What each symbol does to the points:
σ: LZ->BG, BB->TZ, MG->CC, LT->QP, QN->FR, LC->DC, GB->HJ, LB->TP, FQ->JB, CD->ZZ, ZZ->JZ, BG->HN, GF->LZ, BT->QS, GL->GM, QP->BM, JZ->ZD, PF->MR, BF->RM, CR->BT, MR->HM, JB->CD, GQ->SR, RL->CR, SR->DP, JG->PF, ZH->LT, DL->LB, MT->RN, GJ->BB, TP->QN, TQ->GL, RN->JC, TZ->RL, DC->MT, JC->GB, CC->GJ, DP->BF, ZD->PC, GM->HB, BM->GF, PC->DL, QS->GQ, HJ->MG, FR->TQ, HN->FQ, HB->DD, HM->LC, DD->ZH, RM->JG
β: LZ->PF, BB->TP, MG->TQ, LT->DC, QN->GJ, LC->QP, GB->GM, LB->TZ, FQ->BF, CD->SR, ZZ->GQ, BG->JG, GF->MR, BT->ZD, GL->HJ, QP->LC, JZ->QS, PF->LZ, BF->FQ, CR->PC, MR->GF, JB->DP, GQ->ZZ, RL->DL, SR->CD, JG->BG, ZH->MT, DL->RL, MT->ZH, GJ->QN, TP->BB, TQ->MG, RN->DD, TZ->LB, DC->LT, JC->HB, CC->FR, DP->JB, ZD->BT, GM->GB, BM->HM, PC->CR, QS->JZ, HJ->GL, FR->CC, HN->RM, HB->JC, HM->BM, DD->RN, RM->HN

The rows follow the links: the fewer symbols apart two points are, the more alike their rows tend to be.

Each row is also shifted at random along 5 hidden directions that mean nothing.

Known rows, each with its point:
 306   -44    -7   -56   -86   106    99   -30    44    -2    61    85   -29   106     5   -74   -16   -93    32    20  -105    34    11   -46   -53    45    38   -15    69: HN
 -44    76   110    14   -13   -81  -105   -82  -186   -60   -31   -85  -148   -30   -71    -2   -54    20   -39    76   148    25   -24    22   -59   -17    39   -85  -147: LB
-208    76   -21    35    48    71   -66   -53    -3    71   -28    -4    23   -92   -95    71   -96   -15   -64    39    20   -15    86    27     2    -5    50    30   -66: BM
  27   -85    85     2  -104    40   158   -45   -63    -6    71   107   -29   134   -19  -162    32  -148   122    24   -62    53   -47    22  -128    15   102  -105   -29: SR
 -64    24    -2     1   103  -117   -71    31    52   -88    67   -23    15   -11    81    93   -21   121    52    -8    14   -12   -29   -38    42   -15   -68    44   115: ZZ
-157   -44     2    23   -71   106   128     6    31    87    15   124    -2    15   -64    -2   -11  -103    -5    28   -50    15    81   -24   -72    35    68   -36    27: LZ
-113   -74   -19    49   -15    84    17    30    39   136    -2  -117   133    85   100    -1    68   -11    24    27   -18  -118    37  -120    32   -19  -121   215    71: PC
  22     8    18    32    -6  -128   -23    50   -22     8   -64   -29   -44    13    31   143    59    22    13   -51   102   -41    34    10    33   -30   -95   -28    14: HM
  61   -16    65    47   -28    55    59   -82   -28   124    53    85    42    46  -113  -106   -32  -143    80    65   -35    -8    77    45  -109   -13   114   -22  -136: QS
  45    40   -30   -32    37   -27   -30    49    55   -89   -13    47   -49   -81   -17    -5   -36    51   -26   -48   -58    90   -38    71    52    -9    71   -34    22: MG
  -6    27    21    17   139   -78   -43   -26    13   -98    78    89   -13   -43   -27   -13   -68    72    63    -8     9    49   -61    64   -36    -5   107   -72    11: JB
 -65   -63     3    31   -15    60   133    85    80    23    13   -23   -49  -118    33    89    26    45     8   -97   -41    71    49   -71   -79    80  -121   -60   103: FR
 -94   -59    47    74    27    15   100    49    68    -5   106    64    -5   -55    21    11    -2    35   125   -38   -39    63     1   -13  -118    21     4   -36    70: DP
  44    35   -76   -81    23   -97   -59    34     4  -119   -33    18   -45    41    65    77     8    44   -73   -11   -12     0   -68   -34   144   -23   -20    19   132: GJ
 237    56    15     5    -8  -126   -45    33    -8   -22   -98    63    -5    26   -23    98    42   -41    13   -74    64    14    20   133    83   -99    49   -93   -67: ZH
-153   -25    13    46   -38    85    35    -6   -44    81    -5   -91   -20   -45    -2    -7   -10    -3   -58    26    18   -18    31   -77   -79    62   -68    45   -14: TP
  12    10    60    44   -43  -111    -2    16   -74   -16   -53   -17   -97    36    24   179     3     2    55   -26   113     0    67   -71   -39   -31  -109   -77    21: DL
 -42    18    14   -36    28  -170   -10    65   -19  -100   -63    87   -47    -2   -22   -10    77     2    34  -108    20    38   -85   180    42   -45    83  -152   -21: HB
-150   -16   -25    43   -13    71    72    31    73    45    12    -6   -32  -122   -67    28   -18    27   -35   -71   -42    76    63    17   -56    67   -25   -56   -32: JC
   0    18    24    54   -28    38    43    17    21   117   -47    -2   -17   -89  -100    70     2   -46   -40   -52    33    25   116    45   -62    -2   -29   -57  -107: MT
  75   -92    47     0   -28   -17    62     4   -51   -29    42    34    17    97    58  -168    79   -14   108   -12   -34     2  -129    39   -40   -16    85   -44    30: RM

In each set, the symbols that take the first to the second take the third to the fourth. Give the fourth.
Answer with the point's name.
A  184   -83    45    37  -153    56   190    35    53    15    41    76   -49   134    44    51     9  -135   113    -8   -41    25   100  -131  -106    25   -74   -33   113
B   85    75   -14   -54    -8   -88  -163  -100   -97   -64   -31   -18   -37    52   -27    95   -95    -9   -68    93    98   -60    15     9    62   -47    53    15   -46
C    5    46   -47   -15    -2    -9   -65    13    -6    29   -80   -29    43    40   -33    44    12   -22   -42    -1    15   -27    20    26   113   -72    23    37   -49
D GM

A  116    17   -45   -92  -140   -13   -46   -33   -78   -32  -102   -43   -13   154    36   -28    42   -68   -77    18    20   -68   -32   -20   133   -35    29    49   -20
B -190    41    35    10   -22  -102    29   -36   -10   -52    18   113   -85    27   -62   160   -71   -59    35    17    76    -1    96    -3   -70     3    10  -129    32
C  -13   -15     5    -1   -58    54   115     3    19    -6    48   120   -32    17   -31    28   -35   -55    29     3   -38    56    57   -22   -71    22    33   -81    75
D GJ

A  104   -19    -7   -49   -43   -10    36    33     7  -118    -8   -98  -119   -45    17    54    20    59   -70   -49   -10    86   -40   -58   -45    85  -101   -17   104
B   91   -30     0    14    67   -40   -37    60    34   -26    13   -45    18    -7    92     4    52    94    52   -32     5   -36   -49   -29    16   -26   -76    43    84
C  -37    -7     8   -18   -39    89   -18   -84   -93     6   -11  -140   -94   -34   -32   -69   -43    33  -104    40    30    10   -39   -76   -49    89   -22    19   -35
D MR

A  174   -18   -10   -33  -104   173    34   -87   -39    63   -10    33   -19    85   -51  -149   -52  -136   -48    87   -89   -15    28   -31   -29    33    79    49   -60
B  148    50   -45    47   -12    63    19    19    66   154   -59    24    72    -2   -57    75   -16   -63   -19   -12    -3   -42   143    28    73   -42   -10    59   -85
C  -91   -12    31    10    63  -111   -64   -16   -38   -36    42    11    60    48    49   -34    41    39    85    25    48   -53   -41    29    26   -64    33    14    -1
D JB

A  179   -59   -87   -88   -27   111    -8    16    79    -3     2    13    93    77    91  -148    42   -11   -37    -1  -129   -26   -80   -30   126    -9    42   133    88
B   80    51    24    54    94  -109    15    62    60    66     3   219    80   -26   -62    33    28   -57    86   -42     2   -12    42   204    51  -128   166   -91   -95
C  -98    19   -24    32   165   -10   -97    25    11    69    27   -88   127   -95    60   -24    39   128    20     7    27   -70   -60    19    48   -25   -32   152   -13
D HM

A   -3     4   -45     0   132    38   -15    60    70    43    25    -9   102  -131   -19   -99    21    95   -11   -61   -72    31   -56   134    48   -14    46    12   -95
B   27    75    29    88    48   -12   -19   -54    49   135    45   124    72   -40   -94   110   -77   -61    41    32    34   -46   154    62   -41   -56    49   -23  -116
C   48   -37    16    17   -21  -103    28    69   -25   -19   -55   -12    12    70    99    76    92    20    27   -44    61   -57   -24    -9    38   -62   -86    -3    50
D JZ

A  126     8   -26   -37    11   -42    10    78    51   -78   -24   -25   -19   -55    32    22    42    63   -21   -84   -20    52   -51    25    58    18   -32   -25    56
B  126     9    23    62    32   -93   -45    42    19    13    20     2    24    43    66   130    12    26    75   -17    54   -54    68   -36    32   -72   -93    28    20
C  -63    41    -2    64    15    83    29   -21    61   121    -4    68    18   -86  -113    56   -82   -53   -42    21   -46    -5   142    28   -29    20    59   -35  -100
D TQ

A   89  -112    39    20    19    -6    83    62    28    70    47    28   111    77    62  -137   131    -2   118   -33   -57   -40   -67    48   -19   -49    39    26    15
B  -95    26   -61    39    78    17    -7   104   122   112   -15    19   132   -78    22   -21    58    61     4   -66   -65   -18     4    53    94   -25    -8    94   -21
C  -95   -41    43   -38     9   -42    -4   -25   -71  -124    54   -22   -79    49    52  -126     6    49    54    11     9    57  -137    17   -49    23    45  -109    44
D LT

A  -81    24   -16   -20    51   -84   -59    52     9   -17   -82    35    50   -19   -17   -50    59    30    -6   -58     5   -27   -52   152    72   -61    73   -34   -71
B   24   -34   -34    31    34     4    90   144   157    -9    28   -14    13  -101    51   117    41   105    -2  -150   -48    76    19   -51     0    43  -132   -11   158
C  -54     4    15   -10   -48    -2   -15    -6   -65    48   -75   -71    10    21     2    15    65   -33   -52    -6    67   -62    14    -4     8   -13   -73    27   -34
D PF

A  -66   -83    21    -5  -146    42   146   -14    14    31    16    88     0   179    37    76    36  -161    64    43   -15   -24    97   -94   -54     6   -58   -30   107
B  167    -9     4   -20    10    44    31   -30    31   -59    83    30    13    15    19   -59   -62     4    31    37   -72    22   -26   -25   -51    17    58     8    45
C  158   -25   -27   -68  -105   153    14   -44   -20   -43   -33   -58   -62    25   -10  -152     6   -67   -79   -15   -89    64   -71     6    15    56    46    23   -30
D TP

A  -50    36    -5     8    81    18   -15    34    56   -26    10    36   -43  -161   -64   -12   -49    61   -17   -59   -65   103   -15    65     5    28    56   -43   -36
B -148    -2    -2    31   141   -37   -12     4    81    -3    98    73    81   -42     8   -70     2    72    91    30   -46   -18   -36    49   -20   -36    68    37    28
C  -63    -6   -44   -17   -88   127    19   -28   -27    60   -21  -104   -13    -9   -34   -65    25   -43   -96   -12   -43    18     2   -52    -2    83   -49    43   -48
D ZD

A  159   -32    -7    65     5   117    83    61    66    58    23   -79     6   -99   -16    25   -10    39   -12   -50   -21    45    60   -72   -68    85  -101    44    18
B  -49    27     2   -53   -21  -118   -30    -4   -63   -77   -49    97   -37   111     8    63     7   -49   -18    27    50   -42   -19    64    78   -76    52   -51    19
C -124   -17    -6    41   -17    75    25    40     8   175   -36   -60    60   -53   -29    29    40    -9   -34   -39    18   -47   109    -6   -26    21   -72    45   -76
D GF

A  209   -11   -64   -92   -77     2    15    -6   -28   -62   -26    47     1   171    57  -122    67   -72   -17    37   -62   -47   -93    17   134   -55    72    20    37
B  -61    -4    98    60   -36    11    67   -60   -31     1    55    91   -72    11   -59    -7   -27   -85    66    25    14    51    36    12  -125    20    93  -122   -49
C  -80   -81    69    39   -77   -54   114    44    -7    47   -26    32    42   166    96   103    87   -71    94   -35    40   -59    68   -75   -13   -57  -155    16   124
D GL

A   93   -27    27    11    26   -71   -32    15   -59     0   -13   -16    23    34    36   -80    74    26    58    -9    62   -50   -85    58    36   -44    52     6   -68
B  170     2   -41   -26    27    -2    29    80    69   -23    -1   100    41   -10     6    -9    31   -13    43   -51   -69    21   -13   102    69   -35    86   -22    12
C  -72    47   100   -21   -32   -57    -9  -131  -133   -69    69    57   -97    26  -118  -108   -66   -92    38    84    46    32   -47    55  -136    18   184  -156  -158
D MT

A  -46    32    15   -27    23    27   -17  -101   -34   -57    53    23   -88   -52   -54   -33  -114     0   -56    56    -6    53     3   -16   -71    59    85   -48   -29
B   47   -38   -16    26    83   178   -41   -30    68    52   111   -93    91   -70    20  -157   -59    78    12    50   -92     7   -25  -102   -48    69     1   157    10
C  308    61    17    -7   -43    58  -113   -81  -103    49   -81  -138   -63   -56  -110   -12   -45   -28  -111    23    47    -8    48    16     7    21    16     9  -205
D GM

A  -29    18    45    -3   123  -101   -18   -21    31   -50    74    81    38   -10     5   -47   -17    36    96   -16    13     3   -59    91   -26   -32   121   -52   -31
B  -89    29   -63   -33   -53    51   -51   -23   -21    31   -70   -36    16    65     7    16    -5   -63  -103    55     6   -67    24   -17    62   -43     2    62   -36
C  -63   -60    -9     8   -89   128   115    39    57    57    -6    21   -15   -35   -39   -30    14   -63   -31   -50   -86    71    57     2   -38    70   -32   -27    -2
D JG

A -115   -19    37   -40  -125    10    49  -114  -101   -17    12    67   -38   167   -44   -79    -1  -166    18    64    27   -35     8    -8   -56   -19    58   -78   -69
B  -52   -30    28    40    37   -81    14    35   -30    49   -32     5    55    37    36   -13   133    33    46   -25    52   -70   -30    60    25   -53     4     0   -45
C  -52   -35    45   -27   -98   -63   118   -51   -79  -106     5   169  -161    79   -35   -17    -9  -128    24     7     2    76    -9    50   -85    24   122  -192     9
D DL

A  134   -37     3   -27   -92    94    64   -41     6   -16     9    28   -57    61   -24   -14   -61  -101   -14    59   -63    30    36   -61   -34    42    37   -26    41
B  -10    19    52    27   -21  -101   -82     9   -72   -15   -31   -76   -32    53    49   123   -14    22    28    15   115   -60    12   -61    20   -27   -86    12    26
C  -63    10   -32    36    37     6   -18    50    59   145   -51    86    93   -29   -52   -11    42   -61     4   -15     2   -57    70   128    67   -71    95     3  -138
D JB

